Below are the code and all the weights of a small trained network. Each question names an input and a class and asks about switching units off, where a switched-off unit gives its printed mean instead of its output.

import numpy as np


def w(rows, s, z=0):
    codes = np.array(rows[::2]) - 128.0
    scale = np.full(codes.shape[1], s)
    scale[-1] = z or s
    return codes * scale


def f(y):
    return np.maximum(y, 0)


def log_softmax(a):
    a = a - a.max(-1, keepdims=True)
    return a - np.log(np.exp(a).sum(-1, keepdims=True))


def net(x, mask):
    res = np.array(x, float).reshape(1, 5) / 4 @ E
    y = f(res @ A[0][:, :-1].T + A[0][:, -1])
    res = res + np.where(mask, y, B[0][:, -1]) @ B[0][:, :-1]
    return log_softmax(res[-1] @ U[:, :-1].T + U[:, -1])


A, B = {}, {}
E = w([
[103,35,155,91,198,126],'x0',
[138,105,108,86,90,232],'x1',
[174,56,82,1,170,147],'x2',
[6,175,91,102,180,191],'x3',
[137,143,11,115,81,154],'x4',
],0.0058)
A[0] = w([
[83,254,61,102,111,160,254],'neuron 0',
[59,114,137,80,197,105,106],'neuron 1',
[74,195,127,157,121,216,149],'neuron 2',
[76,206,80,147,110,192,207],'neuron 3',
[179,73,107,43,111,183,150],'neuron 4',
[130,115,213,144,142,136,148],'neuron 5',
[121,155,109,188,96,126,202],'neuron 6',
[160,133,134,124,96,144,128],'neuron 7',
[70,117,141,109,177,134,112],'neuron 8',
[154,131,224,165,131,89,117],'neuron 9',
[40,94,154,117,179,143,92],'neuron 10',
[160,85,110,79,132,169,140],'neuron 11',
[70,107,170,123,174,182,116],'neuron 12',
[76,167,103,147,119,179,135],'neuron 13',
],0.008,0.0043)
B[0] = w([
[249,176,133,122,171,182,254],'neuron 0',
[35,45,100,96,103,102,181],'neuron 1',
[254,235,183,165,117,129,204],'neuron 2',
[232,196,150,144,136,132,230],'neuron 3',
[68,46,32,31,202,222,197],'neuron 4',
[148,176,168,176,110,93,174],'neuron 5',
[163,185,194,238,55,42,198],'neuron 6',
[110,102,103,128,117,118,148],'neuron 7',
[75,100,133,139,101,93,169],'neuron 8',
[211,222,198,211,107,115,185],'neuron 9',
[57,66,155,167,22,43,178],'neuron 10',
[99,78,95,52,156,169,175],'neuron 11',
[93,119,153,198,87,67,178],'neuron 12',
[203,170,162,159,124,118,183],'neuron 13',
],0.0062,0.0074)
U = w([
[1,55,115,138,78,73,2],'0',
[244,234,192,228,85,78,195],'1',
[136,98,49,20,192,241,194],'2',
],0.0072,0.00065)

Each question gives the input, the list of numbers given to net, and the class t.
The units are the neurons (one row each of A and B). Each row of codes is followed by its name. A weight is (code - 128) times the scale printed after its matrix; where a second scale follows, it is the last column's (A, B and U).
mask holds one flag per neuron, in row order. A switched-off neuron (its flag False) gives its mean, the last column of its row in B, instead of its output. The means were averaged over made-up inputs and are rounded, as every weight is.
A unit's drop is (log p(t) with every unit on - log p(t) with that unit switched off) / (log p(t) with every unit on - log p(t) with every unit switched off).
The circuit of an input: a set's keep is (log p(t) with only the set's units on - log p(t) with every unit switched off) / (log p(t) with every unit on - log p(t) with every unit switched off). Starting from the 12 units with the biggest drops (on a tie, the unit counted first), units are removed one at a time, each time the one whose removal leaves the highest keep (on an exact tie, the one counted first), for as long as the keep stays at least 0.8.
units of the circuit, in order: the units of the circuit, biggest drop first
most important unit: the unit with the biggest drop
top k neurons: the k neurons with the biggest drops, biggest first
drop of u: that unit's drop, to one decimal
input [-3,5,4,4,-7], class 2: most important unit => neuron 6
input [3,7,-3,-5,-1], class 0: units of the circuit, in order => (neuron 0; neuron 2)
input [8,5,4,4,0], class 0: units of the circuit, in order => (neuron 10; neuron 0)
input [2,5,1,8,-8], class 0: units of the circuit, in order => (neuron 1; neuron 10)
input [7,5,4,2,-4], class 0: units of the circuit, in order => (neuron 10; neuron 0)
input [1,-1,2,0,-1], class 0: units of the circuit, in order => (neuron 0; neuron 2)
input [5,7,-3,1,1], class 2: units of the circuit, in order => (neuron 6; neuron 9)
input [0,8,-2,0,5], class 2: top 2 neurons => (neuron 4; neuron 9)
input [6,2,7,6,-1], class 0: top 2 neurons => (neuron 10; neuron 12)
input [0,-3,3,7,-3], class 0: top 3 neurons => (neuron 1; neuron 10; neuron 9)
input [4,4,2,-1,-2], class 2: top 2 neurons => (neuron 4; neuron 6)
input [-6,5,3,-1,7], class 2: drop of neuron 4 => 0.6
input [4,4,1,2,-1], class 0: drop of neuron 0 => 0.4
input [8,-4,8,6,-3], class 0: top neuron => (neuron 10)
input [8,-6,-5,1,0], class 0: drop of neuron 9 => -0.1
